Below is a small trained network, with its code and all its weights. Each question gives an input and a class and asks what happens when units are switched off, that is, made to give their printed mean instead of their output.

import numpy as np


def w(rows, s, z=0):
    codes = np.array(rows[::2]) - 128.0
    scale = np.full(codes.shape[1], s)
    scale[-1] = z or s
    return codes * scale


def norm(h):
    return h / np.sqrt((h * h).mean(-1, keepdims=True) + 1e-5)


def f(y):
    return np.maximum(y, 0)


def log_softmax(a):
    a = a - a.max(-1, keepdims=True)
    return a - np.log(np.exp(a).sum(-1, keepdims=True))


def net(x, mask):
    res = np.array(x, float).reshape(1, 5) / 4 @ E
    u = 0
    for l in range(3):
        y = f(norm(res) @ A[l][:, :-1].T + A[l][:, -1])
        res = res + np.where(mask[u : u + 5], y, B[l][:, -1]) @ B[l][:, :-1]
        u += 5
    return log_softmax(norm(res)[-1] @ U[:, :-1].T + U[:, -1])


A, B = {}, {}
E = w([
[200,191,79,48,152,156,137],'x0',
[152,96,160,75,167,55,210],'x1',
[159,15,3,151,178,131,90],'x2',
[195,127,162,182,100,88,100],'x3',
[167,114,131,221,119,185,253],'x4',
],0.0066)
A[0] = w([
[119,88,143,95,158,9,193,5],'0.n0',
[221,120,176,203,82,32,77,7],'0.n1',
[107,119,141,101,111,55,55,3],'0.n2',
[12,87,109,88,120,127,169,60],'0.n3',
[35,41,173,199,70,43,113,20],'0.n4',
],0.011,0.0039)
B[0] = w([
[190,38,204,42,90,85,177,231],'0.n0',
[81,114,126,62,182,255,151,225],'0.n1',
[37,148,85,92,159,82,128,202],'0.n2',
[136,141,143,126,222,201,130,204],'0.n3',
[183,181,162,234,233,72,102,255],'0.n4',
],0.011,0.0054)
A[1] = w([
[95,171,91,215,71,185,41,85],'1.n0',
[153,113,116,216,78,146,237,2],'1.n1',
[111,188,212,147,55,103,132,58],'1.n2',
[155,4,63,173,131,99,83,82],'1.n3',
[227,201,73,69,112,121,131,75],'1.n4',
],0.017,0.0031)
B[1] = w([
[177,50,186,52,156,80,193,254],'1.n0',
[19,80,89,97,166,103,87,242],'1.n1',
[146,209,77,146,60,141,166,211],'1.n2',
[120,249,148,130,55,126,179,230],'1.n3',
[127,123,186,213,220,89,119,229],'1.n4',
],0.016,0.007)
A[2] = w([
[124,201,140,137,53,150,144,183],'2.n0',
[131,144,155,104,197,185,143,149],'2.n1',
[143,117,151,120,87,132,52,84],'2.n2',
[184,159,47,107,111,134,82,2],'2.n3',
[124,145,135,74,112,65,5,71],'2.n4',
],0.019,0.0015)
B[2] = w([
[122,194,74,109,107,111,140,186],'2.n0',
[157,143,81,128,59,202,82,245],'2.n1',
[94,150,187,52,197,122,175,128],'2.n2',
[125,105,252,106,143,146,146,131],'2.n3',
[26,46,95,163,139,141,198,160],'2.n4',
],0.013,0.012)
U = w([
[109,234,107,133,85,100,175,150],'0',
[10,78,98,130,162,120,135,149],'1',
[166,137,178,224,209,118,107,154],'2',
[186,61,182,58,107,98,179,148],'3',
[140,131,110,114,123,219,100,189],'4',
[160,94,132,155,63,111,79,76],'5',
[140,81,134,165,41,74,45,38],'6',
[158,71,106,180,33,59,41,3],'7',
],0.012,0.0067)

Each question gives the input, the list of numbers given to net, and the class t.
The units are the neurons (one row each of A and B). Each row of codes is followed by its name. A weight is (code - 128) times the scale printed after its matrix; where a second scale follows, it is the last column's (A, B and U).
mask holds one flag per neuron, layer by layer. A switched-off neuron (its flag False) gives its mean, the last column of its row in B, instead of its output. The means were averaged over made-up inputs and are rounded, as every weight is.
A unit's drop is (log p(t) with every unit on - log p(t) with that unit switched off) / (log p(t) with every unit on - log p(t) with every unit switched off).
The circuit of an input: a set's keep is (log p(t) with only the set's units on - log p(t) with every unit switched off) / (log p(t) with every unit on - log p(t) with every unit switched off). Starting from the 12 units with the biggest drops (on a tie, the unit counted first), units are removed one at a time, each time the one whose removal leaves the highest keep (on an exact tie, the one counted first), for as long as the keep stays at least 0.8.
units of the circuit, in order: the units of the circuit, biggest drop first
k most important neurons: the k neurons with the biggest drops, biggest first
k most important neurons of layer l: the k neurons of layer l with the biggest drops, biggest first
input [-1,-3,-3,7,-6], class 4: units of the circuit, in order : [0.n1]
input [-1,-7,-5,-3,5], class 3: units of the circuit, in order : [1.n0; 0.n0]
input [-4,4,2,-5,-3], class 4: units of the circuit, in order : [0.n3; 2.n1]
input [0,-6,-6,-2,-8], class 1: 3 most important neurons : [0.n2; 2.n4; 1.n3]
input [5,5,-1,-5,-4], class 2: 2 most important neurons of layer 0 : [0.n1; 0.n2]
input [0,0,-5,-7,-1], class 4: 3 most important neurons : [0.n3; 1.n3; 1.n2]
input [-8,0,6,1,-7], class 2: 2 most important neurons : [0.n4; 1.n1]
input [7,-4,6,7,0], class 2: 2 most important neurons : [1.n4; 0.n0]
input [-4,3,6,-5,-6], class 0: 3 most important neurons : [1.n3; 1.n1; 0.n1]
input [7,6,2,-4,-8], class 1: 3 most important neurons : [2.n4; 1.n0; 0.n4]
input [-5,0,-4,-8,4], class 4: 3 most important neurons : [0.n3; 2.n1; 1.n4]
input [-5,-5,-3,-4,-4], class 2: 2 most important neurons of layer 1 : [1.n1; 1.n0]
input [-5,-4,-2,5,-7], class 1: 4 most important neurons : [0.n2; 2.n4; 1.n4; 0.n3]
input [-3,-5,1,3,7], class 1: most important neuron : [1.n1]
input [8,-5,-2,-2,-6], class 2: 3 most important neurons : [1.n4; 1.n1; 0.n1]
input [1,-4,4,-8,1], class 4: 2 most important neurons of layer 0 : [0.n3; 0.n0]
input [3,-8,-4,-7,-3], class 3: 3 most important neurons : [1.n0; 0.n0; 0.n1]
input [7,8,2,3,-8], class 1: 3 most important neurons : [2.n4; 1.n0; 0.n2]
input [3,-8,1,8,-6], class 3: 4 most important neurons : [1.n0; 0.n0; 1.n1; 0.n3]
input [7,7,3,-1,6], class 2: most important neuron : [1.n4]
input [8,-5,8,-1,7], class 0: 2 most important neurons of layer 0 : [0.n1; 0.n4]
input [4,5,7,-8,1], class 4: 3 most important neurons of layer 1 : [1.n2; 1.n0; 1.n4]
input [-8,8,-4,-7,-4], class 2: 3 most important neurons of layer 0 : [0.n4; 0.n3; 0.n1]
input [-4,2,7,-7,-6], class 0: 3 most important neurons of layer 1 : [1.n3; 1.n1; 1.n0]
input [1,-6,8,-5,-6], class 0: 2 most important neurons of layer 1 : [1.n3; 1.n1]
input [5,-8,7,0,0], class 3: 2 most important neurons of layer 1 : [1.n0; 1.n2]
input [0,2,-2,-6,5], class 4: 2 most important neurons of layer 2 : [2.n1; 2.n4]
input [-2,7,-5,-3,3], class 3: units of the circuit, in order : [0.n0]
